Table B holds the same points as the rows below, measured another way and shuffled. Each row below is followed by which row of B it is.
In the rows, 128 means zero.
B:
[[121 206 145 112 121 127 146 127 159 129 132 140 130 137 140 149 175 108
  171 146 129 169 173 132 115 153 142 107 105 117 134 111 176 141 157  99
  138 150 164 110 119 100 118 147]
 [125 169 146 114 127 117 135 129 157 129 132 126 116 140 138 137 153 115
  158 135 130 163 162 127 117 135 135 110 122 123 130 121 163 139 148 112
  126 142 157 113 127 105 123 139]
 [125  34  99 148 139 151 115 121  98 143 102 108 115 121 144  86  68 170
   96  96 128  52  95 115 155 110 134 169 158 149 113 156  98 110 100 158
  125  88  73 134 136 142 149  94]
 [105  69 129 125 141 120 124 115 146 164 157 100 178 133 202 145  79 144
  100 107 123  63 126  99 125  29 126 139 152 113 120 141  74 115  98 160
  108 138 127 140 125 119 141 120]
 [115  83 116 146 127 127 116 120 110 144 136 119 165 104 164 123  97 142
   80 116 128  58  94 111 140  77 120 164 148 131 119 148  75 109 106 151
  119 134  97 152 118 141 140 126]
 [130 183 142 124 122 137 141 130 144 126 122 143 125 137 129 132 166 112
  154 140 129 156 154 136 122 162 131 111 116 129 134 115 164 137 155 102
  138 145 145 113 120 107 126 138]
 [124 152 137 114 130 129 139 128 145 134 131 126 129 147 139 137 138 125
  151 131 129 158 159 130 117 119 132 107 117 117 138 113 155 135 137 116
  133 134 144 112 131 112 126 128]
 [139 205 141 128 118 125 134 131 138 112 116 142 111 121  96 129 181 102
  153 152 131 167 144 144 121 186 131 111 104 143 133 116 158 145 162  94
  139 144 142 116 116 123 116 150]
 [ 92 143 158 100 137 103 142 111 193 175 182 108 201 153 236 182 115 114
  137 123 121 109 174  92 101   4 130 106 140  87 128 120 100 126 115 144
  104 176 182 128 118  79 134 149]
 [128 195 143 123 122 122 140 128 157 128 126 128 119 130 131 135 173 114
  166 145 128 157 169 132 118 161 142 112 110 129 136 117 172 143 162  96
  139 138 139 109 123 105 120 143]
 [133 182 139 116 124 125 140 130 145 120 120 139 102 137 112 129 163 116
  164 141 130 174 163 138 120 169 139 110 109 129 136 117 173 141 156 101
  139 134 150 110 130 110 121 137]
 [119 179 143 114 125 120 141 127 159 134 143 133 154 136 150 156 158 107
  151 140 128 147 157 126 112 114 128 105 119 114 134 113 140 138 142 113
  128 155 163 124 118 108 123 146]
 [127 185 140 119 122 130 140 130 152 120 124 139 118 131 123 138 165 114
  161 138 131 160 160 133 125 162 136 116 122 127 132 122 174 137 153 107
  138 140 153 117 124 109 121 144]
 [133 186 133 134 116 124 130 130 127 117 138 136 157 122 108 147 166 101
  129 149 131 144 112 141 115 148 117 115 108 135 132 111 121 136 140 112
  131 154 145 134 110 140 118 145]
 [110  60 117 133 138 129 121 118 127 155 134 108 158 122 182 128  78 157
   95 103 127  69 122 106 133  52 126 154 151 119 119 149  86 110  97 159
  114 125 108 141 132 123 143 110]
 [133 153 135 115 129 142 137 135 149 123 118 130 116 141 129 134 149 129
  159 130 126 173 158 134 120 151 137  99 113 123 130 115 164 137 137 115
  131 125 143 109 128 114 122 132]
 [120 171 138 115 128 126 143 123 156 137 123 129 126 139 142 137 148 123
  161 134 127 152 167 127 120 135 137 113 114 120 135 119 156 137 148 110
  136 136 142 112 130 103 126 133]
 [135 183 143 123 126 112 141 129 142 122 115 138 100 132 110 125 161 112
  162 141 128 164 158 138 124 175 133 114 106 131 139 123 166 144 160  99
  140 131 138 112 135 110 117 143]
 [107  88 121 137 131 126 122 115 128 156 151 115 181 115 183 139  94 140
   89 116 124  61 111 103 130  49 122 152 146 118 117 145  74 110 102 155
  115 144 114 149 117 125 138 121]
 [132 190 136 134 116 122 130 128 131 113 144 139 161 113 106 152 172  97
  121 152 133 136 114 139 117 142 118 123 113 129 130 116 118 133 144 111
  130 158 142 145 108 142 113 151]
 [122  97 115 148 125 113 116 119 100 130 128 122 138  96 138 121 104 140
   90 121 131  61  95 117 144 107 127 171 147 136 117 154  88 115 111 147
  123 122  96 149 124 145 133 126]
 [135 199 139 123 118 124 140 129 140 117 132 144 130 127 104 143 176 102
  155 150 131 158 144 141 119 170 130 111 104 131 134 110 154 142 157  98
  139 147 153 123 117 125 115 144]
 [137 152 130 130 120 131 124 135 118 112 132 144 120 125  95 132 150 115
  127 139 129 156 120 138 129 157 121 120 125 130 130 125 133 132 134 116
  130 130 133 129 124 140 123 129]
 [134  43 120 119 137 127 109 135 106 129 148 123 116 149 122 127  72 142
  100 108 126 142  99 126 132  80 115 121 156 112 126 128  91 118  89 168
  112 110 135 136 144 145 138 109]
 [108 101 138 126 136 112 130 112 154 160 137 104 152 131 198 128 101 138
  123 114 127  78 150 105 124  65 139 147 143 121 124 139 122 120 123 142
  117 142 127 126 126 102 139 132]
 [138 143 121 141 123 126 125 132 108 114 120 134 124 116  88 119 141 120
  114 138 128 125 100 141 132 168 119 127 116 142 128 125 109 132 134 120
  134 124 116 134 123 154 122 127]
 [117 159 141 115 127 125 139 125 157 137 140 132 148 142 157 153 142 116
  150 130 128 141 157 122 118 110 129 111 126 112 131 119 140 133 133 122
  125 147 158 124 123 109 126 139]
 [101  95 142 110 142 112 134 111 165 165 145 108 155 147 207 150  89 143
  137 106 122  89 167 101 121  49 140 125 152 103 125 134 112 121 110 150
  115 139 150 121 132  90 139 134]
 [130 195 142 124 121 127 141 131 148 119 131 147 133 130 117 140 174 107
  150 146 133 168 152 136 121 159 130 112 109 125 135 117 165 140 151  99
  131 152 150 124 120 118 117 148]
 [129 180 140 117 125 125 136 129 150 125 126 131 123 132 128 142 157 114
  156 140 126 160 156 133 117 145 133 108 112 126 132 117 159 138 144 112
  132 142 152 116 126 112 119 141]
 [127 138 137 122 127 124 130 130 136 132 132 137 115 136 132 130 131 128
  139 129 124 147 146 126 130 138 132 113 131 122 133 129 132 132 136 118
  130 128 137 115 134 114 128 133]
 [134 186 131 144 114 116 128 127 121 113 126 136 149 104 102 137 168 102
  116 151 131 121 104 138 124 163 125 133 107 142 130 123 104 132 146 110
  135 147 119 142 111 150 114 152]
 [139 207 138 125 119 124 145 128 146 112 111 141 101 134  98 120 183 104
  175 151 131 172 154 143 122 198 139 116  97 144 140 112 189 144 171  91
  146 136 145 111 124 112 119 146]
 [100  65 132 115 140 112 124 114 157 167 153 101 161 140 214 153  73 147
  117 103 121  79 144  95 123  22 136 136 157 104 120 141  83 114  97 167
  109 131 141 129 133 105 141 126]
 [123 173 140 114 125 131 138 132 155 129 133 134 132 137 133 146 155 115
  158 137 126 168 157 131 116 139 133 103 115 117 130 113 154 135 143 114
  132 140 152 115 124 113 122 138]
 [131 169 137 122 126 125 137 132 145 128 140 137 153 141 126 152 156 104
  142 145 127 143 135 135 114 125 126  99 117 124 134 103 118 141 138 114
  129 150 163 131 116 129 116 146]
 [145 205 135 135 117 119 136 131 130 108 100 136  93 112  84 115 184 108
  162 150 132 158 140 148 123 213 136 124  99 155 131 121 172 145 171  91
  148 129 124 112 122 126 114 146]
 [137 203 141 128 116 118 138 129 143 110 125 141 121 125 101 138 176 105
  156 149 131 165 146 141 120 181 127 111 104 137 134 118 160 142 157  99
  135 147 150 122 122 124 116 146]]
Rows of B count from 0, top down.

[152 137 118  92 108 112 114 145 109 141 115 137 143 141 119 148 131 132
 117  98 131 136 139 153 133 122 135 127 110 143 103 130 113]
25
[113 130 129 142 117 133 124 124 126 119 153 131 107 125 140 130 120 131
 150 120 128 136 123 176 127 126 145 128 134 125  82 130 138]
5
[118 130 126 134 128 124 120 129 126 120 154 131  97 120 145 131 120 133
 140 120 130 139 124 159 126 122 159 128 134 126 100 131 138]
29
[132 124 129  83 139 122 132  94 115 139  75 123 168 129 146 103 137 102
  97 159 118 111 140  93 124 131  90 132 131 113 161 116 117]
20
[106 132 124 143  87 121 118 137 125 117 156 131 111 127 142 136 119 130
 148 113 129 142 121 178 130 129 169 135 120 120  84 128 136]
17
[116 113 142 136 172 138 154  90 145 128  84 117 152 119 135  83 141  96
 107 190 119 104 128  33 121 140  76 127 149 103 180 116 120]
14
[129 137 120  74 154 124 102 134  99 135 131 139 127 130 164 152 124 138
 115 102 134 136 144 167 126 107 126 119 150 136  86 135 132]
19
[112 126 133 152 126 138 123 120 133 114 162 129 103 120 146 133 120 128
 147 126 128 133 119 150 124 127 158 131 149 123 110 128 140]
1
[122 135 120 109 121 124 108 138 113 121 149 136 109 128 149 145 119 138
 141  97 133 143 131 190 127 116 161 125 137 132  75 134 137]
21
[127 131 128 155 115 130 124 143 131 119 154 128  88 124 119 143 122 137
 152 118 131 140 117 152 131 131 165 131 117 131 105 130 133]
15
[114 131 127 121 125 123 117 135 115 121 150 133 108 124 153 149 119 136
 145 114 131 140 128 182 127 123 159 128 145 129  84 132 140]
28
[102 130 129 136 131 134 118 128 125 110 168 132  81 118 160 124 115 128
 157 121 129 141 120 184 125 122 166 133 144 119  81 128 145]
0
[142 139 114 110  74 110 105 130 108 122 139 133 125 138 143 146 120 118
 136  95 129 149 123 216 135 128 184 138 101 126  49 128 130]
36
[156 118 131 143 115 128 156 102 143 134  62 114 185 137  82  82 143  91
 104 172 112 108 120  63 133 161  84 144  99 109 173 112 104]
2
[140 134 121 112 113 126 114 141 118 134 137 131 124 133 123 152 126 151
 128 109 135 137 137 162 131 118 138 123 124 152 120 136 127]
22
[ 79 110 149 177 184 153 158  85 157 109 135 119 104 104 160  69 127 107
 138 179 115 112 116  39 115 138  98 133 177  94 179 117 143]
27
[129 135 119 113 104 117 108 131 114 124 148 136 116 130 152 148 120 131
 139  96 131 143 126 201 132 122 170 128 119 138  63 129 135]
7
[123 134 119 132  94 120 112 141 111 114 158 136 114 131 141 142 117 126
 151 100 128 148 119 220 131 127 189 137 114 118  56 130 140]
32
[143 127 130 148 131 139 141 160 145 144 142 124 132 132  83 152 137 162
 121 108 140 120 133  73 133 125 103 112 127 162 208 141 121]
23
[121 134 121 113 114 120 110 133 105 124 144 136 114 128 150 143 119 134
 136 106 131 139 128 189 127 119 170 127 137 133  75 132 135]
37
[119 130 124 144 100 127 121 137 130 113 161 132 101 127 138 136 119 134
 149 113 132 141 119 182 130 126 173 133 126 129  90 130 139]
10
[120 131 125 119 157 128 112 142 133 128 147 134 108 127 142 142 122 145
 134  82 134 135 133 154 125 114 141 119 143 138 100 134 136]
35
[ 91 110 151 163 206 160 155  81 154 117 116 119 121 105 155  75 132 106
 126 192 116 104 124  13 114 134  87 126 161 101 211 120 135]
33
[129 135 121  83 150 117 106 137 104 134 137 135 122 132 147 151 124 133
 120  92 133 137 141 169 128 110 134 120 133 139  81 135 129]
13
[114 128 129 142 131 137 118 136 125 118 160 130  89 122 140 135 119 136
 153 122 131 137 122 155 127 120 154 127 135 131 105 134 143]
34
[101 125 134 142 158 141 130 120 126 118 145 130  98 117 149 119 123 129
 144 135 129 131 124 124 121 122 135 125 160 119 124 130 140]
26
[ 50 107 156 160 252 173 144  68 149 106 159 126  88  91 200  75 121 116
 148 194 118 108 126  32 104 117  93 120 216  90 161 124 155]
8
[109 126 130 147 115 133 131 123 134 120 143 130 111 124 130 129 126 137
 141 126 127 130 123 130 127 129 139 130 129 138 130 129 134]
30
[ 96 111 146 152 178 145 154  77 144 113 117 120 137 109 162  81 128  93
 127 181 112 110 119  63 115 141  99 138 159  82 151 112 135]
24
[125 117 137  96 174 130 139  89 124 140  75 125 169 125 147  98 138 102
  95 168 116 106 142  69 120 129  64 129 136 110 161 117 119]
4
[106 126 130 154 126 134 133 125 132 115 150 129 103 119 146 109 121 124
 150 141 125 138 118 142 124 128 155 134 136 118 101 126 141]
16
[117 132 129 144 119 130 117 129 125 115 153 132 104 122 146 131 119 128
 146 124 127 139 121 182 126 124 155 131 139 124 105 130 142]
12
[110 131 127 139 118 132 123 118 127 111 153 132 101 121 156 126 119 125
 149 128 115 145 118 174 126 125 168 137 133 113  76 127 141]
9
[106 113 138 104 198 140 143  83 132 134  86 123 151 115 155  83 138  99
 101 181 115 102 138  48 116 131  64 128 160 104 163 119 123]
18
[135 138 119  70 136 114 104 131  97 136 114 137 140 133 164 147 127 125
 114  99 129 135 143 166 128 115 131 125 124 136  79 130 126]
31
[ 99 112 145 137 206 148 151  79 147 121  99 120 141 109 144  78 134 103
 116 184 115 103 129  15 115 133  73 127 167  99 183 117 127]
3
[101 127 131 132 160 138 121 120 127 120 152 132  97 118 160 124 120 133
 141 125 129 134 127 141 121 116 139 123 161 120 107 130 142]
11
[113 128 132 151 129 135 137 137 136 117 159 128 103 122 128 126 120 136
 148 130 129 139 120 135 126 124 147 128 135 127 110 130 138]
6
